Below is a small trained network, with its code and all its weights. Each question gives an input and a class and asks what happens when units are switched off, that is, made to give their printed mean instead of their output.

import numpy as np


def w(rows, s, z=0):
    codes = np.array(rows[::2]) - 128.0
    scale = np.full(codes.shape[1], s)
    scale[-1] = z or s
    return codes * scale


def f(y):
    return y / 2 * (1 + np.tanh(0.7978845608 * (y + 0.044715 * y**3)))


def log_softmax(a):
    a = a - a.max(-1, keepdims=True)
    return a - np.log(np.exp(a).sum(-1, keepdims=True))


def net(x, mask):
    res = np.array(x, float).reshape(1, 3) / 4 @ E
    y = f(res @ A[0][:, :-1].T + A[0][:, -1])
    res = res + np.where(mask, y, B[0][:, -1]) @ B[0][:, :-1]
    return log_softmax(res[-1] @ U[:, :-1].T + U[:, -1])


A, B = {}, {}
E = w([
[11,214,222,134],'x0',
[75,190,54,35],'x1',
[79,168,39,214],'x2',
],0.012)
A[0] = w([
[79,147,218,90,168],'n0',
[174,112,145,89,177],'n1',
[78,126,113,174,122],'n2',
[140,159,73,68,168],'n3',
[126,132,184,201,115],'n4',
[83,166,106,158,173],'n5',
[165,89,126,212,224],'n6',
[167,77,194,53,253],'n7',
[132,162,1,103,253],'n8',
[86,184,148,124,84],'n9',
[66,157,111,250,237],'n10',
[227,83,84,130,146],'n11',
[121,179,144,200,233],'n12',
[114,182,193,120,249],'n13',
[119,174,214,80,164],'n14',
],0.012,0.0049)
B[0] = w([
[101,165,165,159,231],'n0',
[123,91,125,80,184],'n1',
[147,135,95,133,166],'n2',
[95,165,74,41,195],'n3',
[178,146,150,97,195],'n4',
[145,157,86,160,186],'n5',
[195,75,135,191,229],'n6',
[135,101,199,9,246],'n7',
[10,139,26,131,244],'n8',
[112,120,117,168,182],'n9',
[176,148,82,165,248],'n10',
[102,76,146,133,242],'n11',
[157,177,102,180,204],'n12',
[129,182,158,139,222],'n13',
[75,173,181,144,219],'n14',
],0.012,0.013)
U = w([
[102,112,96,34,124],'0',
[142,155,111,108,3],'1',
[58,197,7,104,126],'2',
[252,166,91,162,176],'3',
[109,187,217,85,138],'4',
[97,191,164,178,110],'5',
[143,57,167,98,171],'6',
[107,78,72,195,88],'7',
],0.011,0.0047)

Each question gives the input, the list of numbers given to net, and the class t.
The units are the neurons (one row each of A and B). Each row of codes is followed by its name. A weight is (code - 128) times the scale printed after its matrix; where a second scale follows, it is the last column's (A, B and U).
mask holds one flag per neuron, in row order. A switched-off neuron (its flag False) gives its mean, the last column of its row in B, instead of its output. The means were averaged over made-up inputs and are rounded, as every weight is.
A unit's drop is (log p(t) with every unit on - log p(t) with that unit switched off) / (log p(t) with every unit on - log p(t) with every unit switched off).
The circuit of an input: a set's keep is (log p(t) with only the set's units on - log p(t) with every unit switched off) / (log p(t) with every unit on - log p(t) with every unit switched off). Starting from the 12 units with the biggest drops (on a tie, the unit counted first), units are removed one at a time, each time the one whose removal leaves the highest keep (on an exact tie, the one counted first), for as long as the keep stays at least 0.8.
circuit, biggest first: the units of the circuit, biggest drop first
most important unit: the unit with the biggest drop
top k neurons: the k neurons with the biggest drops, biggest first
drop of u: that unit's drop, to one decimal
input [-2,-3,6], class 3: circuit, biggest first : [n10; n6]
input [5,-3,3], class 3: circuit, biggest first : [n10; n8]
input [-4,-3,6], class 7: circuit, biggest first : [n8; n6]
input [-6,0,3], class 7: circuit, biggest first : [n11]
input [4,-1,8], class 3: circuit, biggest first : [n10; n3]
input [5,7,-3], class 4: top 4 neurons : [n14; n10; n0; n8]
input [-8,-1,1], class 7: top 3 neurons : [n8; n6; n7]
input [-3,-7,0], class 6: top 2 neurons : [n11; n10]
input [-2,-2,5], class 7: top 4 neurons : [n8; n13; n7; n4]
input [7,3,3], class 5: top 2 neurons : [n8; n0]
input [-5,-2,1], class 7: top 2 neurons : [n7; n4]
input [-7,-3,1], class 7: top 2 neurons : [n7; n4]
input [-5,0,-7], class 6: top 2 neurons : [n8; n11]
input [6,1,-1], class 5: most important unit : n7
input [-3,-1,-6], class 6: drop of n3 : 0.1
input [8,1,-1], class 5: drop of n7 : 0.1
input [-3,-5,6], class 3: drop of n10 : 0.2
